Below is a small trained network, with its code and all its weights. Each question gives an input and a class and asks what happens when units are switched off, that is, made to give their printed mean instead of their output.

import numpy as np


def w(rows, s, z=0):
    codes = np.array(rows[::2]) - 128.0
    scale = np.full(codes.shape[1], s)
    scale[-1] = z or s
    return codes * scale


def f(y):
    return np.maximum(y, 0)


def log_softmax(a):
    a = a - a.max(-1, keepdims=True)
    return a - np.log(np.exp(a).sum(-1, keepdims=True))


def net(x, mask):
    res = np.array(x, float).reshape(1, 3) / 4 @ E
    y = f(res @ A[0][:, :-1].T + A[0][:, -1])
    res = res + np.where(mask, y, B[0][:, -1]) @ B[0][:, :-1]
    return log_softmax(res[-1] @ U[:, :-1].T + U[:, -1])


A, B = {}, {}
E = w([
[221,114,117,127,53,135,105,123,151,115,79],'x0',
[137,223,90,155,127,109,161,145,2,165,27],'x1',
[84,208,115,140,24,102,133,139,130,154,213],'x2',
],0.0073)
A[0] = w([
[124,196,124,133,157,118,132,127,22,131,9,9],'n0',
[146,113,113,118,138,142,137,142,131,127,148,33],'n1',
[123,158,128,122,144,136,138,125,78,136,51,85],'n2',
[122,113,125,129,113,112,123,141,142,127,121,63],'n3',
[140,130,135,129,159,133,138,146,105,127,97,89],'n4',
[107,170,116,124,108,132,129,92,100,136,127,95],'n5',
[93,103,134,127,174,136,140,138,152,129,181,83],'n6',
[133,116,126,146,103,128,138,138,139,122,155,57],'n7',
[185,35,140,121,173,139,123,120,170,118,42,11],'n8',
[123,153,144,129,57,132,127,130,118,127,151,113],'n9',
[140,112,128,120,140,136,132,112,104,121,141,76],'n10',
[112,108,136,124,159,119,127,119,128,123,173,87],'n11',
[93,89,142,125,168,116,127,128,135,121,185,57],'n12',
[148,120,126,132,84,127,125,129,146,130,130,52],'n13',
[165,65,120,136,102,121,123,136,193,137,107,177],'n14',
[166,109,116,128,161,126,120,113,154,131,105,64],'n15',
[132,124,123,127,167,130,132,138,101,128,77,100],'n16',
[105,207,119,138,96,119,139,146,65,142,140,70],'n17',
[108,113,126,127,176,126,126,126,151,137,177,79],'n18',
[126,175,123,121,33,133,129,123,124,127,163,128],'n19',
[124,140,95,139,143,114,121,133,128,120,102,121],'n20',
[141,112,132,131,125,128,120,129,125,125,112,60],'n21',
[132,124,120,134,140,135,145,125,143,136,124,72],'n22',
[98,114,122,116,149,129,111,118,126,117,155,110],'n23',
[114,117,122,142,167,137,123,138,142,124,171,104],'n24',
[169,91,125,119,72,135,127,126,177,121,125,2],'n25',
[109,121,120,128,181,128,131,122,157,133,178,82],'n26',
],0.015,0.0022)
B[0] = w([
[206,148,131,127,178,240,163,155,72,199,110,252],'n0',
[125,128,136,126,127,119,134,151,138,151,118,135],'n1',
[170,137,123,133,125,201,134,115,89,161,114,196],'n2',
[149,134,118,116,119,127,129,119,139,139,122,133],'n3',
[126,141,110,132,103,117,92,60,146,149,94,160],'n4',
[86,135,148,130,144,112,132,176,120,122,132,164],'n5',
[111,107,134,132,113,172,136,109,176,127,167,181],'n6',
[162,113,116,133,122,107,139,79,145,168,104,147],'n7',
[94,92,125,130,117,75,140,198,134,38,42,211],'n8',
[116,143,126,133,121,70,122,127,90,118,174,175],'n9',
[93,166,137,138,141,105,112,104,94,124,122,135],'n10',
[95,142,145,133,155,157,132,120,145,110,154,162],'n11',
[102,117,135,118,126,178,144,106,165,132,153,180],'n12',
[140,138,134,133,141,129,133,109,84,124,162,150],'n13',
[162,127,129,118,119,136,96,96,99,49,133,184],'n14',
[102,123,109,148,132,118,130,141,122,97,92,157],'n15',
[151,101,153,104,99,83,97,55,154,166,84,173],'n16',
[108,117,118,129,101,97,135,255,171,112,115,206],'n17',
[84,135,135,130,143,170,135,112,143,115,160,171],'n18',
[137,144,124,127,133,28,103,142,110,116,200,199],'n19',
[141,137,137,134,136,147,112,129,126,131,121,149],'n20',
[117,117,130,126,136,124,120,128,124,110,118,137],'n21',
[118,139,117,124,119,116,120,111,117,135,122,132],'n22',
[118,125,121,120,112,158,122,120,157,136,143,155],'n23',
[119,113,127,113,123,155,126,125,165,131,153,162],'n24',
[162,138,130,130,147,128,112,59,89,109,142,169],'n25',
[111,110,121,138,133,163,138,112,169,124,163,172],'n26',
],0.031,0.014)
U = w([
[170,189,106,166,116,127,153,220,73,178,162,173],'0',
[59,153,107,164,56,1,114,183,148,121,148,125],'1',
[123,65,124,139,100,144,108,137,128,31,42,136],'2',
[126,98,151,128,156,226,154,63,165,178,84,1],'3',
[72,97,155,125,108,201,132,59,216,111,182,206],'4',
[220,142,131,140,167,228,156,124,71,214,56,168],'5',
[198,156,115,142,107,52,54,37,63,103,190,92],'6',
],0.0057,0.0027)

Each question gives the input, the list of numbers given to net, and the class t.
The units are the neurons (one row each of A and B). Each row of codes is followed by its name. A weight is (code - 128) times the scale printed after its matrix; where a second scale follows, it is the last column's (A, B and U).
mask holds one flag per neuron, in row order. A switched-off neuron (its flag False) gives its mean, the last column of its row in B, instead of its output. The means were averaged over made-up inputs and are rounded, as every weight is.
A unit's drop is (log p(t) with every unit on - log p(t) with that unit switched off) / (log p(t) with every unit on - log p(t) with every unit switched off).
The circuit of an input: a set's keep is (log p(t) with only the set's units on - log p(t) with every unit switched off) / (log p(t) with every unit on - log p(t) with every unit switched off). Starting from the 12 units with the biggest drops (on a tie, the unit counted first), units are removed one at a time, each time the one whose removal leaves the highest keep (on an exact tie, the one counted first), for as long as the keep stays at least 0.8.
circuit, biggest first: the units of the circuit, biggest drop first
k most important neurons: the k neurons with the biggest drops, biggest first
drop of u: that unit's drop, to one decimal
input [-5,0,3], class 4: circuit, biggest first : (n8, n0)
input [7,2,-8], class 2: circuit, biggest first : (n8)
input [-5,1,1], class 4: circuit, biggest first : (n0, n8)
input [8,8,4], class 0: 3 most important neurons : (n17, n19, n9)
input [-6,2,2], class 0: 2 most important neurons : (n17, n16)
input [6,1,8], class 1: 2 most important neurons : (n17, n0)
input [8,4,6], class 0: 2 most important neurons : (n17, n8)
input [0,-2,4], class 1: 3 most important neurons : (n0, n2, n14)
input [-5,6,4], class 0: 3 most important neurons : (n17, n5, n19)
input [5,1,6], class 1: 2 most important neurons : (n0, n17)
input [-4,-1,-6], class 2: 3 most important neurons : (n8, n0, n15)
input [3,-3,-1], class 2: drop of n19 : 0.2
input [-3,-1,-6], class 2: drop of n8 : 1.4
input [0,-4,7], class 6: circuit, biggest first : (n19)
input [5,0,7], class 1: 3 most important neurons : (n0, n17, n2)
input [-2,0,-7], class 2: drop of n8 : 0.8
input [1,4,3], class 0: drop of n17 : 0.2
